[[ 78 -24 -74  -7  53  22  27  42 -20   8 -75  38]
 [-12  12  -8   0  49  59  20  32   8  -8 -22  15]
 [ 68 -30 -22  -4 -55 -65 -24 -28 -32  16  -2   5]
 [-36  18  13   1  11  37  10   3  18  -8  10  -5]
 [-42  21  68   5 -49 -21 -24 -43  24  -6  79 -32]
 [-28   0  34   2 -59 -65 -18 -45   6   4  50 -34]
 [ 59 -24 -37  -3  14 -20   3  17 -20   8 -42  18]
 [ 78 -30 -72  -6  26 -16  10  28 -32  10 -74  24]
 [ 53 -13 -74  -7  34  18  20  32 -17   5 -75  30]
 [-42  10  41   2 -59 -61 -23 -45  12   3  62 -34]] => -12

[[ 19  55  24   4  -9  38 -40 -44 -12  25  65 -33 -37 -29 -62]
 [  8 -65  24   4 -11  40 -41 -38 -13  23  65 -11 -26 -39 -42]
 [ 20 -68  25  12  -2  35 -16 -71  -7  45  67 -27 -33 -33 -56]
 [ 13   5  -4  28  -4  43 -41 -33 -10   4  54   2 -22 -43 -31]
 [ 34 -10  24  17  -1  38 -23 -66 -12  34  79 -11 -26 -39 -41]
 [-27  11   8  30  -1  29 -31 -53  -9   4  71 -10 -26 -39 -41]] => 8

[[ 35  24  23  19 -39  11  25 -47  -7  13]
 [ -2  -7  17   9 -25   5  18 -23 -10  16]
 [-31 -46  47 -41 -46 -24  -6 -47 -47  54]
 [-19 -22  20 -18 -19  -6  14 -15 -15  25]
 [-60 -57  30 -38 -39 -47  -1 -19 -64  50]
 [ 40  24  34  47 -46  32  54 -47  -1  18]
 [ 27  35  33  42 -31  26  29 -34   6  11]
 [ 53  34  19  42 -23  52  68 -42  17  15]
 [-78 -65  34 -81 -40 -65  -9 -32 -63  68]
 [-28   1  33 -12 -25 -22 -21 -14 -16  24]
 [ -3   7  28  13 -17   9   5 -14  -3  15]
 [-69 -63  30 -48 -41 -69 -13 -26 -75  53]] => -2

[[ 10 -15 -13  -1 -14  13 -37 -14  40  -4   4  45  -7  20  26]
 [  3  -6 -27  -8 -15  35 -12 -15  42   0   8  15 -16  24  11]
 [  9 -15 -13  -1 -14  13 -36 -14  40  -4   4  45  -7  21  25]
 [ 11 -15  17  10  -3 -28 -42  -1   5  -6  -4  52  12   0  26]
 [ 12 -17   0   4 -11  -6 -44 -10  28  -5   1  55   1  13  29]
 [ 10 -12  27  13   3 -40 -36   4 -11  -5  -7  45  17  -9  21]
 [  9 -12  28  13   3 -41 -35   5 -13  -5  -7  44  18 -10  20]
 [  4  -3  47  18  17 -65 -15  18 -50  -4 -12  20  29 -30   5]
 [  9 -12  29  13   4 -43 -34   6 -15  -5  -7  43  19 -11  19]
 [ 12 -16  13   9  -5 -23 -43  -3  11  -6  -3  54   9   3  27]
 [  9 -14 -15  -2 -15  16 -34 -14  41  -3   5  42  -8  21  24]
 [ 12 -17  -2   4 -11  -3 -44 -10  31  -5   1  54   0  15  29]] => 3

[[-12   9  -8 -19 -11   7]
 [  7  26  -8  -7  -1   6]
 [-14  68   8 -13  21  28]
 [-10  24  -5   0   6   7]
 [  2  18 -23   5 -13   9]
 [ -6  19 -27   2  -7  10]
 [ -6   6  -7 -36 -13  22]
 [-17  12 -11  -7 -19 -14]
 [  2  44   2 -22 -18 -26]
 [  7  32 -20 -35 -20  -8]
 [ 14  21   1  -9 -10  19]
 [ -1  21  12 -13  10   3]] => 7

[[-47 -17  64 -18 -57  48  35 -62 -11  69 -19 -62  50  34]
 [-46 -48  13  63  36 -37 -66 -15  53  59  -2 -61 -51  17]
 [-47  -5  60 -50 -18  66 -34 -42  67 -10 -60  60   7 -58]
 [-47 -56 -28  21  58  59  19 -33 -66 -56 -11  40  67  52]
 [-47 -31  56  29 -61 -28  61  29 -59 -34  58  39 -59 -40]
 [-47 -46  21  63  20 -54 -56  16  66  32 -43 -64  -6  61]
 [-46 -49   9  62  40 -31 -67 -25  46  64  12 -54 -60  -2]
 [-47 -56 -27  21  59  57  19 -34 -66 -55  -9  42  67  50]
 [-47 -52  -6  50  60  11 -50 -64 -18  44  66  30 -33 -67]
 [-47 -56 -29  20  57  60  22 -30 -65 -58 -16  36  66  56]] => -46
---
[408  50 752 281 821 519 688] ans = 519
[-198   34  613 -259  -66 -999  476] ans = -999
[2426 1861 1423 9032 7391] ans = 9032
[ -7   0 -36  36  17 -44] ans = 17
[ 50 232  82 135 104 115 139] ans = 115
[-808  109  686  321 -189] ans = 321
[3 2 4 2 8 2] ans = 8
---
2	1	9	6	5 -> 9, 6

40	175	250	240 -> 250, 240

951	0	-726	706 -> 951, 706

-1	-27	-8	-15	11	-14	-5
4	-18	3	37	-8	3	-1
-> 37, 11

48	78	58	0	79 -> 79, 78

4366	7805	6501	8929	6365	2164	5031
6189	8879	8942	2411	8929	3936	4736
7485	9148	5745	3890	6564	4984	8099
-> 9148, 8942

474	590	498	422
399	735	950	171
-> 950, 735

4806	5931	1530	4936	4617	2123	4874
3993	3578	3962	4171	8358	1605	7177
4105	2997	3337	4324	4761	3728	4511
-> 8358, 7177
---
[-24 66 65 -66 -67]
[-8 -3 -2 8 7]
[-17 9 9 -18 -19]: 65

[51 38 12 24]
[82 38 39 -16]
[35 38 34 -39]: 12

[-2 -2 -12 -6 -17 -11 -10]
[-34 -34 -13 -33 -13 -14 -15]
[65 71 -76 72 -73 -76 -76]: -12

[15 30 -28 -14 -6 -21 34]
[-12 -62 70 54 35 67 -84]
[4 -68 63 55 30 70 -81]: -28

[3 32 10 15]
[20 24 33 68]
[-73 -16 0 -3]: 10

[11 -6 13 10 2]
[15 1 12 6 -13]
[68 -20 64 61 -56]: 13
---
[27 11 8 62]
27, 62

[-16 -25 22 -40 -30 63 -31]
-16, -31

[75 14 -41 5 -37 4]
75, 4

[70 79 -69 26 70 77 0]
70, 0

[31 -5 -71 39 27 33]
31, 33

[-3 -25 8 -4 -2 7]
[3 -4 4 0 4 -7]
[46 -31 -77 64 62 35]
-3, 35

[-64 16 25 28]
-64, 28
---
Input: [43 -80 34 44 -43 -10 39]
Output: -43

Input:
[10 13 16 12]
[82 15 6 25]
Output: 82

Input: [60 8 29 22 73]
Output: 73

Input:
[69 70 44 -26 -15]
[-67 -46 1 59 -3]
[-61 28 -56 1 -73]
Output: -15

Input:
[78 -5 -38 -46 -15 -60 -19]
[-46 4 15 29 16 37 -3]
Output: -15

Input: [-61 30 -5 2 -3 -14 85]
Output: -3

Input: [27 55 -29 38 -28 73]
Output: -28

Input:
[2 9 20 3]
[-65 -64 65 3]
Output: -65
